Below is a small trained network, with its code and all its weights. Each question gives an input and a class and asks what happens when units are switched off, that is, made to give their printed mean instead of their output.

import numpy as np


def w(rows, s, z=0):
    codes = np.array(rows[::2]) - 128.0
    scale = np.full(codes.shape[1], s)
    scale[-1] = z or s
    return codes * scale


def norm(h):
    return h / np.sqrt((h * h).mean(-1, keepdims=True) + 1e-5)


def f(y):
    return np.maximum(y, 0)


def log_softmax(a):
    a = a - a.max(-1, keepdims=True)
    return a - np.log(np.exp(a).sum(-1, keepdims=True))


def net(x, mask):
    res = np.array(x, float).reshape(1, 7) / 4 @ E
    u = 0
    for l in range(2):
        y = f(norm(res) @ A[l][:, :-1].T + A[l][:, -1])
        res = res + np.where(mask[u : u + 11], y, B[l][:, -1]) @ B[l][:, :-1]
        u += 11
    return log_softmax(norm(res)[-1] @ U[:, :-1].T + U[:, -1])


A, B = {}, {}
E = w([
[94,89,53,124,218,187,66,111,121,86],'x0',
[131,79,66,219,76,166,141,195,105,133],'x1',
[96,127,152,83,249,42,178,115,55,130],'x2',
[252,96,64,117,153,151,94,109,43,92],'x3',
[142,231,123,63,164,141,119,122,135,197],'x4',
[89,175,185,93,115,105,76,248,162,117],'x5',
[99,159,94,39,113,229,203,114,113,160],'x6',
],0.0036)
A[0] = w([
[125,170,213,61,161,36,96,150,140,112,1],'L0N1',
[125,50,114,244,107,155,86,156,175,91,59],'L0N2',
[48,113,212,117,180,72,196,14,141,166,42],'L0N3',
[140,103,131,109,238,109,108,95,40,96,92],'L0N4',
[1,55,108,152,126,185,128,213,164,94,57],'L0N5',
[115,213,169,150,55,102,160,194,169,188,11],'L0N6',
[138,74,117,214,97,117,85,127,167,88,73],'L0N7',
[125,171,77,70,135,245,97,104,187,157,19],'L0N8',
[94,184,170,96,187,99,104,134,187,140,62],'L0N9',
[77,126,164,143,121,130,105,128,189,181,91],'L0N10',
[154,201,238,59,144,35,88,179,185,119,18],'L0N11',
],0.0046,0.0045)
B[0] = w([
[94,141,162,93,122,91,64,84,69,27,204],'L0N1',
[115,45,125,146,129,96,90,151,137,51,253],'L0N2',
[97,106,121,178,181,44,191,17,234,134,237],'L0N3',
[145,187,83,141,131,100,170,198,153,206,252],'L0N4',
[15,154,72,91,124,124,205,166,134,70,227],'L0N5',
[155,191,148,190,88,134,145,254,208,248,208],'L0N6',
[135,69,91,146,135,107,50,134,155,105,228],'L0N7',
[102,174,128,131,180,178,65,44,159,91,217],'L0N8',
[139,104,147,100,69,95,142,108,59,81,204],'L0N9',
[152,121,114,100,139,111,176,165,95,139,198],'L0N10',
[91,210,204,60,78,76,64,140,86,31,243],'L0N11',
],0.0052,0.0025)
A[1] = w([
[92,136,119,149,171,98,83,144,161,124,150],'L1N1',
[183,123,112,119,82,207,192,109,79,125,17],'L1N2',
[59,181,95,74,132,161,176,111,119,137,154],'L1N3',
[211,78,118,156,111,125,84,120,128,127,40],'L1N4',
[138,157,111,128,170,125,133,155,77,174,20],'L1N5',
[125,162,184,153,90,140,146,200,163,218,27],'L1N6',
[126,163,118,86,130,254,97,86,173,149,5],'L1N7',
[200,168,122,100,116,114,131,68,96,142,134],'L1N8',
[105,159,178,125,99,115,135,145,126,132,99],'L1N9',
[120,127,126,142,87,120,121,176,163,146,100],'L1N10',
[100,89,118,132,125,192,126,180,114,123,26],'L1N11',
],0.0076,0.0031)
B[1] = w([
[143,121,152,92,58,180,196,110,85,154,219],'L1N1',
[71,96,223,14,77,171,189,112,101,154,192],'L1N2',
[234,126,170,206,117,109,48,90,123,145,254],'L1N3',
[211,98,241,134,114,103,71,75,105,200,207],'L1N4',
[206,153,45,60,196,131,98,182,98,145,158],'L1N5',
[212,184,47,153,78,161,158,204,231,216,201],'L1N6',
[62,193,129,207,205,246,60,10,143,102,222],'L1N7',
[3,94,116,114,107,172,158,205,124,88,221],'L1N8',
[173,181,143,88,107,98,103,158,161,132,196],'L1N9',
[169,109,66,169,145,182,134,149,156,144,194],'L1N10',
[32,154,147,102,140,106,167,120,117,104,167],'L1N11',
],0.0055,0.0043)
U = w([
[31,55,55,170,92,147,136,208,148,27,113],'0',
[226,26,156,190,87,100,24,113,108,117,136],'1',
[99,127,133,155,182,43,228,14,183,162,93],'2',
[129,72,177,46,64,194,203,95,61,169,5],'3',
[108,222,228,53,104,36,61,142,115,61,144],'4',
[181,207,118,159,47,145,139,212,244,207,169],'5',
[93,196,124,148,160,250,60,25,145,117,197],'6',
[200,159,46,79,230,110,133,172,48,170,144],'7',
],0.011,0.0023)

Each question gives the input, the list of numbers given to net, and the class t.
The units are the neurons (one row each of A and B). Each row of codes is followed by its name. A weight is (code - 128) times the scale printed after its matrix; where a second scale follows, it is the last column's (A, B and U).
mask holds one flag per neuron, layer by layer. A switched-off neuron (its flag False) gives its mean, the last column of its row in B, instead of its output. The means were averaged over made-up inputs and are rounded, as every weight is.
A unit's drop is (log p(t) with every unit on - log p(t) with that unit switched off) / (log p(t) with every unit on - log p(t) with every unit switched off).
The circuit of an input: a set's keep is (log p(t) with only the set's units on - log p(t) with every unit switched off) / (log p(t) with every unit on - log p(t) with every unit switched off). Starting from the 12 units with the biggest drops (on a tie, the unit counted first), units are removed one at a time, each time the one whose removal leaves the highest keep (on an exact tie, the one counted first), for as long as the keep stays at least 0.8.
circuit, biggest first: the units of the circuit, biggest drop first
k most important neurons: the k neurons with the biggest drops, biggest first
k most important neurons of layer l: the k neurons of layer l with the biggest drops, biggest first
drop when u is switched off: that unit's drop, to one decimal
input [-4,2,4,7,6,-8,1], class 3: 2 most important neurons : L1N2, L1N8
input [4,-8,-6,0,-8,2,0], class 0: circuit, biggest first : L0N5, L1N3
input [4,-3,3,6,4,6,8], class 6: circuit, biggest first : L1N7
input [-7,0,1,3,8,-1,7], class 6: circuit, biggest first : L1N7, L0N8
input [3,8,5,0,2,3,8], class 6: circuit, biggest first : L1N3, L1N11
input [8,-7,4,3,-3,-4,-2], class 7: 2 most important neurons : L0N4, L1N5
input [1,-4,-1,7,1,-2,-4], class 7: circuit, biggest first : L0N4, L1N3
input [0,3,-2,-2,-1,2,7], class 6: 2 most important neurons of layer 0 : L0N8, L0N4
input [1,4,-4,4,2,8,-4], class 1: 2 most important neurons of layer 0 : L0N2, L0N4
input [8,7,-1,8,-7,-5,7], class 3: 2 most important neurons : L1N2, L1N4
input [2,-2,2,8,6,3,7], class 6: 2 most important neurons : L1N7, L0N8
input [-6,-7,-2,3,-1,-4,8], class 6: 3 most important neurons of layer 1 : L1N7, L1N3, L1N1
input [6,8,1,0,6,2,-2], class 0: 2 most important neurons of layer 1 : L1N7, L1N11
input [-1,4,-5,8,-2,-3,7], class 3: circuit, biggest first : L1N2
input [6,-5,5,-6,-6,1,-1], class 2: drop when L0N3 is switched off : 1.2
input [-5,-8,-2,1,-3,0,7], class 6: drop when L1N7 is switched off : 0.3
